Rows lie near named flat spaces through zero. A row that begins with a name and a colon came from that space; any other row is followed by the name of its block's space that it lies nearest.
dobmit: [ 24  26  15  13  14   2  -4  -6 -10 -15 -16  10  22  -5  -2  -7   7 -11
  -1  -2  18  30 -12 -27   3]
dabimezis: [-10  -7  20 -24  29 -24   7   2   4  14 -12 -14  22 -11  29 -15  -4 -13
 -16  -2  19 -25 -20 -14   9]
dabimezis: [ 15  26  27   7  46 -12  -2  -7  -2 -14 -11 -26  33 -37 -29 -20  10   3
 -11 -43 -12 -30  27 -30  36]
dabimezis: [-40 -11 -17  54 -44  19 -22 -26  -5  -5 -10 -33 -54  27 -28  -2  -8   0
  11  10 -12  -4  14  -7  -4]
tiposar: [-53  17  15   7  -5  -4   1 -14   4  -5 -14 -34  -4  15  -5 -27  29 -11
 -29  18 -31 -36  29   1   2]
tiposar: [  7   6  -1  16  -3  -2  -5 -17   6  -9 -14  -1  -3 -14 -10  -4  12  -5
  -4   8 -10  16  18   5 -10]
dobmit: [-18 -17   2  -4  10   3   1  -1   1  11  16 -22   1 -13  -8  -7 -16  13
  -2 -17 -17 -31   4   6  16]
dabimezis: [ 19  14   3 -22 -14  25  12  27  -3  -7  29  37  15   8  -3  18  11  25
  22 -17   0  27  -4  19  -9]
tiposar: [-36  19   2  25 -47  18  -7 -12  -7 -11 -34  -2  -4  53   9  -7  16 -10
   6  27  24  16 -24  -6 -14]
libametip: [-19 -17 -15  39 -27   7 -21 -15   1  -1 -14 -10 -21   6  -5   5 -34   7
   9   8   6  19 -23   7  -6]
dabimezis: [  9   5   2  29  -5  39  -5  10  -9  -6  24  18  13  11 -29   1 -31  33
  11 -17   6   9 -28  -5  22]
dabimezis: [  3 -13  -2  29 -12   8  -5  -2  28   0   5  25 -23 -14  -9   4 -16  17
 -11  22  -7  28   0  26 -22]
tiposar: [ -3 -26  13 -10   7 -23   4 -22   7  23 -32 -37 -25  -3  16 -11  21 -27
  10 -10  41 -41  10 -38   2]
tiposar: [-20   2   3  -7  -1  -4   0  -3  -3   0  -1 -22  -1   0  -2  -5  10  -2
   0  -9 -15 -20  15   1   4]
fupapkuf: [-30   9   7 -10 -43 -14   6  12  12   1 -21  -2 -68  60  21  10  55 -32
   6  27  30 -13  25 -22 -34]
libametip: [ -2  -7  11  11  40 -37 -17 -47  -9   1 -52 -55  35 -54  13 -27 -11 -31
 -12 -11   3  -4  -5 -24  14]
fupapkuf: [  7   6   2 -29  20 -29  -5  27 -22  -1   4 -20  -2   3  13  18 -11 -12
  22 -47  22 -20  -8 -38  22]
tiposar: [  9  17 -20 -11  -2   2  -9  41 -16 -18  41  27   6   3  -4  32 -34  22
  10 -18 -27  34 -13  22   2]
libametip: [ 16  14 -46  22 -32  24  -1 -34 -19 -18 -18   3  18  18 -35  -1  22   1
   8  21 -35   4  34  32   4]
fupapkuf: [ 31  20  10   7  45 -45  -1  12  22  -8 -26  30   9 -13  16  -8  -9 -25
 -50  34  20   5 -10 -19   2]
libametip: [ 17 -14   4  -6  -6   8   5  10   3  12  -8  19  16   9  15   7 -20  13
  21 -13  51   4 -45  -5   6]
dabimezis: [ 24 -14 -10 -66  24 -51  22 -12  12  15 -29   0  23 -32  45   0  42 -36
 -13  20  -3 -11  30  27 -24]
dabimezis: [-16   6   2  -4  -9 -10   0   4   1   0 -11   1 -12  22  18  -1  10 -17
  -9  22  10   2  -6  -6 -12]
tiposar: [ -7  23   1  13   3  -3  -6  19   6 -16   2  22  16   6  -2   2 -20  11
 -21  11 -10  15 -18  14   3]
tiposar: [-22 -16  17   1  10  -1   5 -19   2  20 -20 -16  15   7  25 -27  -7 -14
 -16  20  29 -21 -35 -17   6]
dabimezis: [ -1  56  33 -13  10 -12   4  51   4 -24  12  42  -1  31  20   9  20 -11
 -23  13  15  33 -15 -25 -14]
libametip: [ -5  -1  -8  44 -37  37 -12 -27  12 -16   3  12  -7 -21 -29   2   1  26
   9  15 -38  61  16  45 -31]
fupapkuf: [ 16  -7 -17 -11  -1   0   5  -1   0   3  -3  21  24  -3  10   5 -11   5
  -1  13   0  12 -15  27  -3]
fupapkuf: [ -7   1  -9  -9 -18  10  -7   5 -22  -7  10 -24   1   1 -14  17  -1  15
  42 -50  -9  -4  10   0  11]
tiposar: [-46 -13  10 -31  19  26  19   1 -16  22  52 -24  29   4   5 -28  -3  12
 -25   6 -50 -46  -2  18  21]
dobmit: [  1  16 -22  21 -20 -18 -21 -15 -14 -23 -19 -38 -51   2 -33  17  29 -20
  24 -24 -24  -5  66 -22  -3]
libametip: [-22  17  27   8   9   3   1  19   9  -4  21  -6 -28  13 -13  -7  12   2
 -16  -6  -8 -21  17 -25   6]
fupapkuf: [ 14 -45  10  -4 -12  31  14  -2  32  28  35  37 -25 -23  12   5  -4  22
   6  23   8  39 -12  32 -40]
dobmit: [ 53 -24 -16 -21  38 -25  -3  -1  -9  10   8   7  15 -49  14  15 -30  -9
   9 -16   6  23 -11  -4   3]
dobmit: [-20 -37  -8 -45  16  10  13  -2 -18  30  43 -15  27 -18  30  -6 -23   5
  -1   2 -30  -8 -23  28   2]
libametip: [ 18  13 -13  -9  24  -1   6 -32 -23  -6 -13  -9  53 -17   0 -21  16 -20
 -18  18 -28   2  10   6  12]
dobmit: [ 31  27   3  15  15 -12  -3  27  12 -20 -13  13   9  -1 -38  11  -7  23
   5 -45  18 -35  15 -16  36]
dobmit: [ 74  12   4  22  45 -25  -2  30  33 -13 -18  46  27 -35 -32  12 -41  31
 -10 -37  41 -18 -12 -10  38]
dobmit: [ -2  -2 -22   6 -24  19  -3 -10 -16  -4  -3  -5  13  13 -13   6  -5  12
  21  -8  -8   0  -3  17   8]
fupapkuf: [-16  -5   3   2  -9  17  12  -9   5  11  -9   4  17  25   3 -19   5   4
 -13  23  11 -27 -16   8   8]
fupapkuf: [ 14  -2  -1  -6  -3 -21 -13  30  -7  -4  16  -8 -58   4  -1  35  -6  -8
  33 -41  21   8  13 -39  -5]
libametip: [  2  38  -1  66 -41  11 -29 -12   2 -40 -19  25 -51  17 -16  13  15 -17
   0  40  -4  96  11 -12 -47]
libametip: [  5   7  10  54 -36  29 -15   1   6 -10 -24  22 -16  33 -14   6 -20  16
  24  -3  60  31 -46 -26  -1]
libametip: [ 25   4   2 -15 -14   0   6  21  10  -3   2  35 -11   6  13  22  12   3
  19  -2  27  33  -7   4 -23]
dobmit: [-12  11 -13   5 -41  -1  -6   5  -5 -12 -18 -14 -36  36 -14  19  26  -3
  32 -19  12 -14  26  -9  -5]
dobmit: [ 10 -25  -2  -2   4  25   5   3  -3  16   5   6  48  -8  -4  -2 -46  39
  22 -34  29 -20 -52  13  33]
libametip: [ 16   6  -9  20   0   8  -7 -32 -13  -9 -27   0  33 -13  -2 -12  -3  -8
   1  14   2  31 -14   3   0]
dobmit: [ 57  47  20   1  46  -7   4   4  -8 -23  -8  52  56 -20  15 -11   9 -22
 -33  30  13  66 -26 -22  -5]
tiposar: [-11  -5  -4  10 -17  14  -3 -29 -12   1  -5 -17 -14   5   2  -8  21 -18
   6  20 -11  20  11  -4 -18]
fupapkuf: [-28 -22 -11  28 -42  38  -6 -17  -6   9  27 -15 -60  26 -19   2   7   3
  16  16 -18   6  18  -1 -18]
fupapkuf: [-21 -23  18 -15  -4  27  26 -30  24  25   2  18  31 -10  29 -35  26   1
 -32  61 -14  13 -13  47 -32]
dabimezis: [-13  60  27  29  -9  11  -6  42  -2 -30   5  44 -10  61   1   0   2  -5
 -26  28  26  32 -35 -37  -2]
dabimezis: [ 21  -3   4  14   3  17   9  -1  20   3  -5  40  28  -4  -3  -8 -13  20
 -14  21  17  12 -26  21   0]
fupapkuf: [ -4  13 -12   5  -9 -19 -21   0 -19 -19   7 -25 -45  -8  -7  22  11 -22
  16 -14 -29  31  39 -17 -17]
tiposar: [ 13   7 -17  31 -21   8 -18 -21 -14 -15  -4  14 -29   2   5  10   1 -26
   2  41  -9  81  -3  -4 -37]
[ 30 -14 -31   5 -11  25  -1   2 -14   0  29  21   1  -3 -19  19 -22  20
  22  -7 -13  21  -4  19   4] : dabimezis
[-57   1  64  10  45 -44  -6  -1  33  13 -37 -40   0 -18  33 -41 -12 -21
 -53   7  31 -43 -28 -42   9] : dabimezis
[-22  15  22  11 -16  -7  -6   4  11  -9  -6 -17 -51  13  -7   3  35 -13
   4  -6   4  -1  34 -27 -18] : fupapkuf
[ 12  -5   4 -12  30 -29  -5  -1  -3   2   8 -19 -21 -31   5   4   4 -22
  -6 -10 -13   2  25 -22  -4] : dobmit
[  6 -37 -11  19  21  29   5  -3 -13  31  32   5   6  19  -7 -18 -59  12
 -15  15  20 -41 -53 -21  42] : fupapkuf
[ 26  24  -2 -27  30  -5  14  -9 -20  -6   2  10  43  -6  10 -14  28 -24
 -20  20 -20   7  11  -3   5] : libametip
[  9  26 -26 -42 -34 -46   6  16   7 -17 -48  27  -6  32  43  28  50 -36
   5  34  15  27  20  28 -44] : fupapkuf
[  2   8   2  -6  12  -5   6  -9   5  -3 -14   7  36 -12   8 -13   4  -2
 -19  16 -10   4  -5  19   0] : fupapkuf
[  5  25  -5  15 -11 -17  -7  11  -7 -15 -25  -4 -33  42  -9   8  18 -23
   4   0  29 -20  13 -43   9] : libametip
[  7 -17  -4 -22   1  34  21   8  -3  17  31  23  41   5   0  -5 -13  31
   4  -2  -3 -16 -25  31  15] : libametip
[  9  -4  12  13   7 -24  -1  -4  19   7 -29   3 -35  11  12  -5  11 -28
 -14  22  42 -11   0 -36  -8] : tiposar
[-36  30  29   6  -7  24  11  12   6  -7   5   8  20  34  -5 -22  19  13
 -22  13  -4 -18 -10   0   8] : dobmit
[  0 -19  -3 -14   4   4   8   0  -4  18  -1   7  22  10  22  -6 -19   0
  -2  11  24 -11 -39   3   8] : dabimezis
[ -6   5  16 -37  46 -20  13  27   4   7  39  -1  11 -21   9  -7   0  -1
 -34  -4 -35 -29  17   2  12] : dobmit
[-30 -39  11 -50  30 -22   8   1 -16  36  10 -59  12 -15  31  -9 -17  -9
  13 -43  12 -66 -16 -21  28] : tiposar
[ -9  16  20   2  28  10   6   4 -14   2  16  -1  23  13   2 -24  -5  -8
 -28  13  -2 -15 -21 -27  22] : libametip
[-38 -47  11   2   4  43   3 -21 -25  38  61 -42 -31   3   1 -21 -19   0
   6   1 -18 -18 -15 -26   8] : fupapkuf
[-12 -19  16  71 -13  10 -22 -33  25   1 -40 -30 -28 -16 -36 -16 -23  17
   9 -21  32 -17  -4 -24  13] : dobmit
[-28 -23  59 -44  49 -33   8  22  32  23  16 -29  10 -66  33  -9 -10  13
 -10 -48   3 -21  -6  -2  -4] : dabimezis
[-21 -23   0 -15  -3  -7   6   4  13  18  14  -3 -22  -1  19   0  -1  -4
 -11  19  -8  -9   2  15 -16] : dobmit
[ 15 -17  22 -15  28   9   7  17   1  15  22  -1  27 -25  -2   0 -29  28
  17 -50  23 -19 -28 -12  27] : fupapkuf
[-21 -26  -3 -52   1 -20   2  18 -14  18  28 -28 -23 -10  34  21  -2 -11
  24 -26  -9  -3   3   1 -14] : dabimezis
[-29   5   7   6 -33  19   6 -12  -2   3 -20 -12  -7  42   0 -12  30  -4
  10   9  18 -22   1  -8  -2] : tiposar

Each name stands for a flat space through zero: a line, a plane or more. A row that begins with a name and a colon came from that space; any other row is followed by the name of the space it lies nearest, among the names in its block.
memirleb: [ 16  -6  48  33   1 -13  22  16  15   5 -13   2  29   4 -16  23 -14   5
   6 -18 -38 -21 -21 -40  15]
lafilkulom: [-32  50  12  -6  15  40  22  15   3 -15  -7  49   4  -6   9  -2 -41   8
 -16  -6  21 -24 -24   6  19]
feditesiz: [ 28 -19  -5 -37   2 -31 -17   6  37 -14  -9  -4 -22   6   0 -52  42 -20
 -19   6  41   8   3  19   6]
beftogu: [ 21   8 -35  51  34 -28 -34  -7  10 -27  -7  -6 -30  26  20  -7  30 -18
  14 -22  24   3 -18   0  45]
memirleb: [-25  27  29 -10   5  33   6 -29  22  -4   6  14 -10  12  -8  10 -22 -27
   4   8  28 -36   0  13  27]
beftogu: [-21  -6 -27 -15   8  29  22 -24 -37 -13   3  -7 -35   4  29 -33  10 -31
 -35  19  63  36  25  14 -18]
beftogu: [-17  11 -33 -11   7  11 -12   6  -9 -14  -1   9   6  10  21  -3  -2  44
   9  20  16   2 -27  26 -11]
tabagtob: [-20   1  -5 -21 -11  45  31   4 -33  11   7  -1   8 -11  19 -11   5  40
  -4  43 -24  19  22  17 -38]
memirleb: [  2  -9 -30  39  31  10   5 -22 -11  -8  -6  34 -22  20   5   1  19  -4
 -13 -25   7  20  11  13 -15]
lafilkulom: [-12   0  22  34  21 -30 -10   9 -17  -3 -19 -10   0   1  -5  28  -1   5
  17 -15   2 -18  -8 -39  11]
tabagtob: [  6  17  29  20   5   5  24 -19 -20  -8 -10   2  -8 -15 -22  20  24 -15
 -13 -45 -12   3   7 -20  11]
dolagoke: [ 15   8   7  -9 -35  -1   3  34  31   4  24 -15  42  16 -11   7 -32  47
  22 -16 -42 -12 -53  15 -12]
feditesiz: [  0 -26  59   6   9 -18   6 -42 -16  16 -12 -31 -31  -4 -39  25  73 -12
  17 -10 -19  -8  59 -16 -20]
lafilkulom: [ 14 -18  32 -27 -35   4  11  23  33   8  13 -55  33   6  21 -29 -21  -9
   7  66  -3 -14 -10 -17  19]
lafilkulom: [-26  22 -21 -19   9  20  -7 -29 -17 -23  -6  15  -9   4  11  14  -3  10
   0  11  44  -3 -27  24  12]
memirleb: [-12  -2 -41  31  18 -15 -34  14   2  -1   0  17  10  17  12  14 -27  21
  17  -5   4  -8 -19   2  -7]
lafilkulom: [-10 -21 -28 -43  -3  -6 -36 -99 -33 -10 -10 -20 -32  -2   3  50  39 -23
  31  60  45  11  -1  30  35]
lafilkulom: [ 10 -41  19  25  -3 -10   3 -26   8  -6  -7 -40  26  19  -6   4  14 -24
 -13   6  20  -4   3 -32  -7]
dolagoke: [ 20 -32   0 -47 -21 -42 -17  14  22  -1   8 -39 -11  21  -1 -25  20  15
  18  18  22   9 -23  23 -17]
tabagtob: [-17  -5  18   3   1  18  26  14 -11  -6  -6 -11  20  12  15  -6  -7  31
  -5  22   7  -4 -15 -11 -21]
feditesiz: [ 54  14   6  -8  -6   2  18   1  29 -23 -10  13   2 -16  -6 -34  48 -14
 -34 -29 -16  17 -12   7  37]
memirleb: [-10  -3 -33  39  13  -4 -13   9  -6  -6   6   0   6  20  13   1 -25  -3
  -4 -19  18   5 -11  -8 -12]
tabagtob: [ 26 -11   9 -16  -3 -22  12  33  18  -2 -14   3  -1 -10  28 -32 -27 -35
 -15  36  16   7 -20 -26  47]
beftogu: [  6  24  22  -2   5 -16 -23 -17  22   5  13 -16 -51   5  -7   8   9 -47
  38  -2   5 -23  14   9  60]
beftogu: [  2  20 -17  13   6   9   8  30   7 -26  -2  -2  12  11  34 -30 -23   1
 -17   5  30   3 -39  -7  25]
lafilkulom: [ 15   9  34 -26 -25  31  32  19  31  -6   8 -30  25  -2  22 -43  -4  -8
 -14  48  -2  -9  -8  -5  28]
dolagoke: [-18  28   6  15   1  25   5 -14  -9  -6   9  -3  -1   0  -8  15  -5  -4
   0 -24   3 -11   4   2   2]
feditesiz: [-31 -11 -48  44  20  12  -2 -27 -42   0   8  22  -8  34   7  44 -33  18
  11 -25  13  17 -17  13 -40]
lafilkulom: [ 12 -17   2 -12  -6 -16 -13  -1   2 -11  -8 -47   6   0  15 -20  41   7
   6  37  14   4   1  -8   9]
beftogu: [ 25 -28 -26  27   6   5  29 -38 -30   1   3   5 -36   8  14  -1   7 -58
 -25 -13  10  52  18  -5   8]
tabagtob: [ 23  60  29  54  -1  31  24  36  63  -6   7  61  51 -16 -32  -1 -61 -34
 -43 -94 -46 -39 -20 -29  41]
memirleb: [-19  -7   4 -27  -9  -6 -33 -14   6  14   7 -23  -2  -4  -8  10   9   6
  28  36   3 -21  24  12  -7]
beftogu: [ -8 -26  -4 -22  -6  -4 -17 -27  -2  18   2   3  -3   1 -19  20  17  15
  16  17 -11  -1  23  21 -32]
lafilkulom: [ 26 -13  -7   0 -17  21  26  14  32  38  25  53   0 -10 -24 -22 -33 -35
 -32 -36 -53  18  45  18 -33]
lafilkulom: [ -4  11  -9 -59 -13   7 -19   6  17  23  11  21 -22 -29  -9 -26  11  -4
   3  26 -12  -2  45  38  -7]
memirleb: [ -2  29  29   1  12  32  15 -12  33 -11  -2  23  -8  14   9  -5 -10 -18
   4  19   9 -30 -14  10  51]
feditesiz: [ 15  -1  20 -41 -18  -4  28   3 -12   1  -6   3 -10 -17  -4  -2   6   2
  -6   7  -9  18 -15   4   8]
feditesiz: [ -3 -32  25  -1   5 -38 -32 -23  33   8  -1 -15 -11  19 -36   6   9 -41
   3 -20  37 -28  23  -9 -14]
feditesiz: [ -3  -8 -43 -27  -5  -1  -2  18 -15 -14  13 -24 -22  29  43 -33   2  33
  14  39  35  31 -34  38 -14]
feditesiz: [-13  18 -53  49  32  11 -25  19   2 -16  -3  25   7  15  35 -11 -21  11
  -2   2  15  -3 -11   0  12]
feditesiz: [-18 -12  -2 -29 -26   4 -15 -40 -14   8   8 -19  23 -11 -27  38  -5   5
   5   2   6  -5   3   8 -27]
tabagtob: [-16 -30 -22 -16  -2   2  20   8 -44  14  10 -23 -34  15  41 -17 -15   2
  11  54  20  39  11   8 -27]
dolagoke: [ 12  -1   5  14   1   2   3  -7   4  -5 -18  35  43 -18 -38  23  25  38
 -23 -49 -39  -5  -5  -6 -31]
beftogu: [-15   2 -12  11  14   6  -1   0  -5 -19 -18  18  25  -1   6   1 -14   6
 -26  -5  33  -6 -20 -15  -5]
memirleb: [  3   7 -61   3  38  24  -2   4  10 -24  -3  46 -42  36  59 -47   9  12
  -2  43  38  23 -20  52  21]
memirleb: [ 14 -14 -18  15   1 -36 -34  -3   2  13  -4  18  12 -14 -39  31  16  17
   8 -51 -38   1  11  -1 -27]
dolagoke: [-14  60 -15   2   2  34   5   6  -7 -26  14   4  -6   4  11  -3   2  32
   7 -25   4  -4 -33  31  16]
feditesiz: [ -3  23 -11 -18   2  15  -4  44  15  -8   5 -11  -5  -6  37 -59   8  16
  -4  41  11  -2   8  12  12]
tabagtob: [ -1 -33  17  38  11 -48  -7  27  11   0 -16  -2  27  17 -22  10 -29  -7
 -16 -49  22 -15 -19 -48 -31]
lafilkulom: [ 17 -18 -29  -3 -10 -40 -12  16 -17   9   4 -13 -15  -1  21   9 -34 -19
  18  13   2  26 -26 -12  23]
feditesiz: [-37  35 -26  11  19  29 -43  14  39  -7   4  30  26 -12  -1 -33 -26 -20
 -32  -9  41 -43  36   3  -6]
memirleb: [-44   1  42  25  19  -1  17 -41 -39   3 -22  35   6  -4 -51  79 -22   1
  -6 -62  11 -25  -2 -30 -33]
dolagoke: [ -4  -4  -1  34  23   5   9 -15  -9   2 -15  45   4   6  -8  34 -14   5
  -1 -19 -16  -4  -7  -8  -1]
tabagtob: [  4  31  -3   6  -8  49  19   7  17  -9  14  10  23  -3   4 -21   8  21
 -17  -8 -27  -3   2  20  -3]
tabagtob: [ 24 -13 -53  26  16 -26 -13   9 -16   4  -2  28 -26   3  15   0   1  -4
   4 -20 -16  37  -3   8   3]
beftogu: [  9  -6  37 -22 -30  -9 -23  -2  35  32  16 -26  24 -17 -35  18   8   6
  32  14 -57 -33  31   0  -2]
dolagoke: [  2 -15  30 -19  19 -25   3  16   4   7 -27   6 -28 -13  18 -24   7 -30
  -1  50  23  -7  20 -25  33]
beftogu: [ -5   7 -30  -5 -11  27  -1 -26 -32   6  17  -9  -7  -3   6  20  24  35
  23  13 -35  23  11  34 -18]
beftogu: [  8  -7  30 -24 -25   4  27   3  -8  30  11   4  -4 -19 -21  13 -11  -3
   6  -1 -48   9  21   0 -15]
memirleb: [ 15 -34  14  -5 -12 -38 -14  11  -2  15  -4 -36  10  -6 -14   4  28  16
  16   6 -25   4  14 -17 -24]
dolagoke: [ 19 -38  -6  34   0 -29 -11 -25  16   9   7  -7  -2  28 -17  21 -18 -46
   1 -30   8   4  -2 -14  -2]
lafilkulom: [ -5 -17 -28  -1   6 -29 -23  20  -5 -15  -8 -18   7   7  14 -22  -3   3
 -14   0  48   8 -15 -11 -17]
tabagtob: [ 22 -38 -68  -4   0 -27 -10  19 -23  12  14 -10 -42   9  38 -39   1 -19
  -2  21  12  61  17  18 -19]
dolagoke: [  1  13  14  10 -11   2   5  13   2  -3   8 -19  16  -8 -15  -4   1   1
 -11 -34  -9  -6   4 -13 -11]
beftogu: [  2 -16  12   2  22 -36   3  15  -1   3 -18  28 -27   9 -12   0   4   1
   0 -25  13   2  -5  -5 -13]
memirleb: [-29  46 -27  12  -4  54 -21 -14  11  -4  27 -12  10  -4  28  -6 -39 -32
   4  31  17 -23  16   9  40]
tabagtob: [-24  25  -8   2   3   2  -2  12 -24   5  -2  28   5 -18  -6  31 -41  13
   5 -21  -8  -7 -14  -7  -2]
dolagoke: [ -2  23 -35  27   1  22 -13 -25   1  -6  18  17   2  12  -4  26 -15  -1
   9 -31 -11   1 -14  23   9]
dolagoke: [ 26  -8  21 -12 -12 -43 -27  12  44   4   3 -12   4   5 -29   1   5 -11
  15 -25  -6 -21 -15  -2  14]
dolagoke: [ 31 -18 -41  10  -6 -31 -18  21   0  -7   5 -22  -3  -4   4 -36  27 -10
 -22 -32   7  35   8  -2 -18]
beftogu: [-11 -20  -8 -37 -23  16 -21 -23  17  13  11 -22  21  -8  -2 -11   2 -11
  -3  50  12  -9  33  14 -17]
memirleb: [ -5 -23 -29  67  32  -1   5  -5 -30 -11  -8  -7  -7  28  24  -1  10  -1
 -10 -13  16  22   7 -21 -21]
feditesiz: [ 29 -25  36  17   0 -33  -5 -17  23   5  -7 -22  -5   9 -27  12  32 -26
   9 -20 -14 -10  10 -20  14]
tabagtob: [ -7 -23 -21  -4   7 -28 -15   9 -22  -3 -13  -7   2   2   7   3   9  28
   5   9  15  13 -11  -5 -26]
tabagtob: [ 16 -17  33 -19  -3   5  24 -23   2  -3  -6 -30 -23   5  16 -18  37 -25
   3  49  10   8  13  -3  30]
dolagoke: [ 20  -1  13  28  -2   6  -3 -38  36  -8   1   5  18   9 -17  18 -15 -56
 -14 -23   7 -19  -8 -16  43]
feditesiz: [  8 -22  46 -14   9 -42   9  -7   4  18 -29  40 -16 -20 -36  28 -16 -43
  -9 -21   3 -11   7 -33  15]
lafilkulom: [  0  31  38  11  -5  56  44   7  28  15  15  43  13  -3 -22  -4 -15   6
 -15 -29 -55 -18  22  14 -11]
[ 26  -7   0 -18   2   2   5  -5   5  -3 -16   2  -7 -21  24 -25  30 -18
  -8  52  -6  13  14  -5  42] : lafilkulom
[  1  -5 -40  22  33 -24 -28   9   7 -29  -4 -14 -36  43  38 -32  21   2
  12  10  59   8 -26  17  15] : feditesiz
[ 49 -44  54  18  -7 -22  29   6  46  23  -2   6   9  22 -30   0  19  -3
   6 -16 -61  -5   6 -11  -9] : memirleb
[ -6  -6 -49 -15  -5 -23 -28  22 -10  22  12  23 -17 -13  10   1 -49 -15
   9   5   1  17   6  10  -6] : tabagtob
[-43  -1 -31  10  19  11 -21 -36 -35   1  -8  28  -1  -4 -10  39 -13   6
  -3 -10  27  -3  14   5 -32] : feditesiz
[ -1   3  -6  88  21  10  14  -9 -11  -4  -2  22  23  13 -12  34 -30 -19
 -20 -70 -18  -2  -3 -38  -7] : memirleb
[-26  -1  -1 -34 -16  23  -1   8   0  25  13   9  13 -12   4   1 -36  13
   9  45 -12 -11  20  13 -22] : tabagtob
[  6   9  21  10  -9   0  27  42  15  -1  19 -41 -14  26  47 -34 -60 -43
  10  36  24  -3 -29 -25  51] : dolagoke
[-16   2  17 -27  -7   1 -13 -33  -3   1   1 -18 -11  -5 -13  17  11 -14
  13  17  21 -15  12   6   9] : lafilkulom
[ 11 -27 -34  11  12 -19 -21 -20  -1  -8   8 -20 -34  21  -3 -28  49 -20
 -12 -26  35  27  30  20 -32] : memirleb
[ 16  -9 -66  -9  -9 -15 -17  31  -8 -12  17 -14  -4  13  18 -38  16  38
  -7 -18   8  42 -19  36 -43] : lafilkulom
[ -6 -39  43  49  24 -14  43 -11 -13   3 -22  18   1  35 -11  33 -29 -16
 -10 -26  12  -4 -19 -43 -18] : dolagoke
[ 12  23   2  29  -9  17  36  26 -30   0 -11  30  47 -35  -7  29 -25  33
 -20 -40 -66  15 -25 -32  -1] : beftogu
[  8   8 -23 -13  -4   9  22  26 -12  -4   4  14 -11  -3  31 -25 -24  -1
 -12  15   5  28 -20   8  11] : beftogu
[  2  -1 -60  -9  10  13 -13 -21 -18 -12  -5  34  -9   5  24   8   9  29
   6  23   4  27 -22  40   2] : lafilkulom
[-15   7  12   0  28 -24  -1  30   0 -14 -18  19 -21  13   1 -15   2  17
  -4 -20  38 -11 -20  -3 -10] : beftogu
[ -7  12  -4   7  -4  22   1 -19  -1 -10   1  -4  17  -7   6   6 -14 -23
 -14   7  16  -7  -2 -11  21] : beftogu
[-14  18 -33  19  13  13 -40 -47 -10 -15   3 -11  -5   5   3  27  32   7
  23   5   9  -9   6  20  18] : beftogu
[ 12 -10 -47  17  20 -22 -36  10  14 -18  -4   1  -6  27  25 -16  19  26
  16  10  17   6 -27  20   6] : beftogu
[-11   9 -46  -9  12 -24 -25  -6 -35  -7  -5  21 -33  -5  11  22 -15   2
  15 -10  26  20 -24  15  10] : lafilkulom
[  5  -9 -17  25   9   3  18   2 -13  10  -6  49   6   0  -4  24 -35  -1
 -11 -25 -25  16 -11  -7 -10] : feditesiz
[ 23 -37  -2  20  23 -50  -3  -4  -6   8 -30  40 -15   2  -7  28  -9 -20
   3 -11  -5  12 -16 -25  17] : feditesiz
[-17  40 -37 -10  -9  44   0 -29 -38  -4  22   1 -14   1  19  37   3  48
  43  20 -33  14 -22  50  12] : beftogu
[ 16   4   3  19  -7  -4  19  47  13   3   3  14  31  11   8   2 -39  37
   7 -13 -41  -1 -46  -9  -1] : dolagoke
[-13   2   3 -30 -18  19   2 -13 -27  22  14 -17 -10 -29 -15   3  33  18
   8  11 -34  12  53  18 -37] : beftogu
[-20  29   8 -12  11  -3 -17   0 -13  12  -2  23 -27 -18 -16  25   9  20
  30  -9 -23 -16  17  15   4] : lafilkulom
[-62  26  -6  -5  20  28 -22 -21 -28 -10  -6 -12  -7   3  31  19 -19   9
  25  62  50 -30   2   0  20] : memirleb
[  2  29  37  -7  -5  43   3 -43  30 -10   1  -1  18  -5 -26  12  53  17
   7   2 -29 -33  15  23  18] : tabagtob
[ -5  37 -44  -5   3  45  15 -30 -28 -38   4  18  -7  -1  10  -7  27  20
 -28 -31  25  30 -24  41  -5] : feditesiz
